Here is a tiny trained network, its code and every weight. The questions are about switching its units off for an input and a class, where a switched-off unit gives its printed mean instead of its output.

import numpy as np


def w(rows, s, z=0):
    codes = np.array(rows[::2]) - 128.0
    scale = np.full(codes.shape[1], s)
    scale[-1] = z or s
    return codes * scale


def norm(h):
    return h / np.sqrt((h * h).mean(-1, keepdims=True) + 1e-5)


def f(y):
    return np.maximum(y, 0)


def log_softmax(a):
    a = a - a.max(-1, keepdims=True)
    return a - np.log(np.exp(a).sum(-1, keepdims=True))


def net(x, mask):
    res = np.array(x, float).reshape(1, 6) / 4 @ E
    u = 0
    for l in range(2):
        y = f(norm(res) @ A[l][:, :-1].T + A[l][:, -1])
        res = res + np.where(mask[u : u + 11], y, B[l][:, -1]) @ B[l][:, :-1]
        u += 11
    return log_softmax(norm(res)[-1] @ U[:, :-1].T + U[:, -1])


A, B = {}, {}
E = w([
[129,128,128,127,128,127,129,127,127,128,127,126],'x0',
[16,131,146,168,107,113,115,160,96,121,168,109],'x1',
[81,117,109,117,95,103,112,6,154,175,109,167],'x2',
[128,130,130,127,128,128,127,128,127,129,126,128],'x3',
[117,91,114,130,165,122,125,141,38,114,91,216],'x4',
[128,130,125,129,130,126,127,128,127,127,127,128],'x5',
],0.011)
A[0] = w([
[163,148,133,122,115,130,132,104,197,134,133,45,166],'L0N0',
[126,116,129,125,113,131,124,3,146,146,116,165,67],'L0N1',
[34,121,143,126,120,130,123,169,112,132,136,100,74],'L0N2',
[102,137,136,116,117,127,123,133,174,134,150,76,124],'L0N3',
[199,124,117,122,129,131,123,130,140,122,131,147,179],'L0N4',
[130,126,132,117,120,149,135,135,147,115,148,103,67],'L0N5',
[127,123,121,127,121,126,127,124,182,126,139,70,253],'L0N6',
[105,130,124,140,107,133,128,131,167,134,160,84,115],'L0N7',
[41,126,128,123,117,134,126,42,134,134,133,146,13],'L0N8',
[97,137,138,117,122,129,127,62,163,141,125,118,60],'L0N9',
[112,143,137,145,115,133,119,120,157,137,128,58,111],'L0N10',
],0.018,0.0053)
B[0] = w([
[112,172,29,180,132,109,51,165,48,132,131,141,250],'L0N0',
[165,193,72,73,191,100,148,122,120,51,167,105,241],'L0N1',
[137,174,76,124,140,138,135,121,108,66,183,105,207],'L0N2',
[125,83,187,79,156,149,170,127,146,104,106,155,201],'L0N3',
[139,80,188,156,106,168,132,139,139,169,95,119,196],'L0N4',
[120,138,142,89,170,101,119,141,104,140,84,59,156],'L0N5',
[187,207,188,178,68,75,152,73,184,182,221,92,222],'L0N6',
[129,84,166,104,144,133,160,123,162,103,97,105,194],'L0N7',
[73,90,209,175,96,104,105,144,154,200,79,127,219],'L0N8',
[135,67,79,134,36,254,135,115,125,144,157,163,193],'L0N9',
[128,96,181,95,147,137,174,125,173,107,117,178,197],'L0N10',
],0.019,0.017)
A[1] = w([
[159,104,174,138,113,111,117,151,109,200,111,160,81],'L1N0',
[9,85,163,155,79,82,108,119,145,174,120,171,114],'L1N1',
[103,177,66,130,125,68,82,100,131,143,136,178,64],'L1N2',
[183,137,74,65,145,73,130,131,139,141,135,171,98],'L1N3',
[8,109,50,140,110,144,82,160,66,108,132,113,107],'L1N4',
[119,164,60,131,140,99,104,149,83,83,165,169,57],'L1N5',
[161,147,117,99,145,105,159,120,144,90,159,158,37],'L1N6',
[59,144,146,182,104,49,64,166,104,219,91,110,3],'L1N7',
[122,96,94,22,183,123,133,95,166,105,60,160,75],'L1N8',
[166,119,152,142,111,108,126,97,141,154,137,118,64],'L1N9',
[136,18,151,108,129,154,130,142,157,144,56,174,109],'L1N10',
],0.019,0.0034)
B[1] = w([
[179,112,135,133,115,97,119,185,110,188,105,156,213],'L1N0',
[109,114,175,141,66,93,93,140,173,234,105,55,243],'L1N1',
[218,103,108,66,129,150,136,183,72,129,154,62,207],'L1N2',
[96,136,85,146,101,172,92,93,177,121,101,140,201],'L1N3',
[156,162,80,206,192,128,97,164,51,107,80,197,235],'L1N4',
[29,71,190,136,61,140,174,101,150,148,173,175,250],'L1N5',
[189,150,110,88,187,77,103,123,91,124,110,99,239],'L1N6',
[102,182,126,201,173,70,58,112,142,169,28,102,223],'L1N7',
[126,146,149,178,182,131,118,93,201,114,33,185,189],'L1N8',
[5,82,66,114,160,161,94,142,78,94,58,120,200],'L1N9',
[166,74,123,25,111,154,182,169,122,109,169,149,224],'L1N10',
],0.018,0.011)
U = w([
[119,162,139,222,154,68,40,179,103,226,43,88,251],'0',
[145,183,208,57,227,58,195,115,155,22,207,40,124],'1',
[214,26,168,29,141,159,184,234,116,152,106,184,111],'2',
[59,123,127,187,183,139,170,161,20,42,192,239,48],'3',
[171,171,1,94,72,186,100,69,107,121,242,100,97],'4',
[44,67,222,103,37,146,151,92,252,197,151,79,51],'5',
[157,135,97,86,225,160,122,42,222,68,31,208,115],'6',
],0.0099,0.0015)

Each question gives the input, the list of numbers given to net, and the class t.
The units are the neurons (one row each of A and B). Each row of codes is followed by its name. A weight is (code - 128) times the scale printed after its matrix; where a second scale follows, it is the last column's (A, B and U).
mask holds one flag per neuron, layer by layer. A switched-off neuron (its flag False) gives its mean, the last column of its row in B, instead of its output. The means were averaged over made-up inputs and are rounded, as every weight is.
A unit's drop is (log p(t) with every unit on - log p(t) with that unit switched off) / (log p(t) with every unit on - log p(t) with every unit switched off).
The circuit of an input: a set's keep is (log p(t) with only the set's units on - log p(t) with every unit switched off) / (log p(t) with every unit on - log p(t) with every unit switched off). Starting from the 12 units with the biggest drops (on a tie, the unit counted first), units are removed one at a time, each time the one whose removal leaves the highest keep (on an exact tie, the one counted first), for as long as the keep stays at least 0.8.
units of the circuit, in order: the units of the circuit, biggest drop first
unit that matters most: the unit with the biggest drop
k most important neurons: the k neurons with the biggest drops, biggest first
top k neurons in layer l: the k neurons of layer l with the biggest drops, biggest first
input [-7,0,3,7,0,-1], class 4: units of the circuit, in order -> [L0N9]
input [1,0,7,5,1,5], class 6: units of the circuit, in order -> [L0N6, L1N8]
input [-5,-1,-7,-8,4,-1], class 2: top 4 neurons in layer 0 -> [L0N0, L0N1, L0N6, L0N8]
input [5,0,5,5,3,3], class 6: 3 most important neurons -> [L0N1, L0N0, L0N6]
input [-2,-3,0,6,3,-7], class 2: top 2 neurons in layer 0 -> [L0N4, L0N0]
input [-2,1,0,-4,5,1], class 3: 3 most important neurons -> [L0N8, L0N10, L0N3]
input [-3,2,2,-5,-3,1], class 5: 2 most important neurons -> [L0N8, L0N6]
input [1,-4,6,2,5,-1], class 6: top 3 neurons in layer 0 -> [L0N1, L0N0, L0N6]
input [8,-1,-8,1,5,-3], class 2: 2 most important neurons -> [L0N0, L0N1]
input [0,-3,-3,5,5,1], class 2: 2 most important neurons -> [L0N0, L0N1]
input [1,8,0,4,5,-3], class 3: 2 most important neurons -> [L0N2, L0N4]
input [-6,-2,4,-6,2,3], class 6: 4 most important neurons -> [L0N1, L0N0, L0N6, L1N8]
input [7,0,1,-8,0,1], class 4: top 3 neurons in layer 0 -> [L0N1, L0N9, L0N0]
input [3,8,0,-8,3,-6], class 3: units of the circuit, in order -> [L0N2]
input [7,0,3,-4,-1,-1], class 4: 2 most important neurons -> [L0N1, L0N9]
input [0,-3,5,-8,6,-1], class 6: 3 most important neurons -> [L0N1, L0N0, L0N6]
input [-2,-8,1,8,5,2], class 6: 2 most important neurons -> [L0N8, L0N1]
input [-1,1,0,-8,7,-7], class 3: 2 most important neurons -> [L0N8, L0N4]
input [7,1,8,-7,-5,7], class 5: 2 most important neurons -> [L0N8, L0N2]
input [1,-2,0,-2,4,1], class 2: top 4 neurons in layer 0 -> [L0N1, L0N0, L0N6, L0N4]
input [1,-2,8,4,-8,4], class 4: 2 most important neurons -> [L0N1, L0N0]
input [-8,6,-4,-1,-1,1], class 1: most important neuron -> [L0N0]
input [-1,2,-2,7,1,4], class 3: top 2 neurons in layer 0 -> [L0N6, L0N1]
input [-1,4,1,6,-6,-3], class 5: top 2 neurons in layer 0 -> [L0N1, L0N6]
input [-2,7,4,6,0,0], class 5: top 2 neurons in layer 0 -> [L0N0, L0N8]
input [4,-2,7,4,8,-4], class 6: top 2 neurons in layer 0 -> [L0N1, L0N0]
input [8,-8,2,-3,-6,6], class 4: unit that matters most -> L0N8
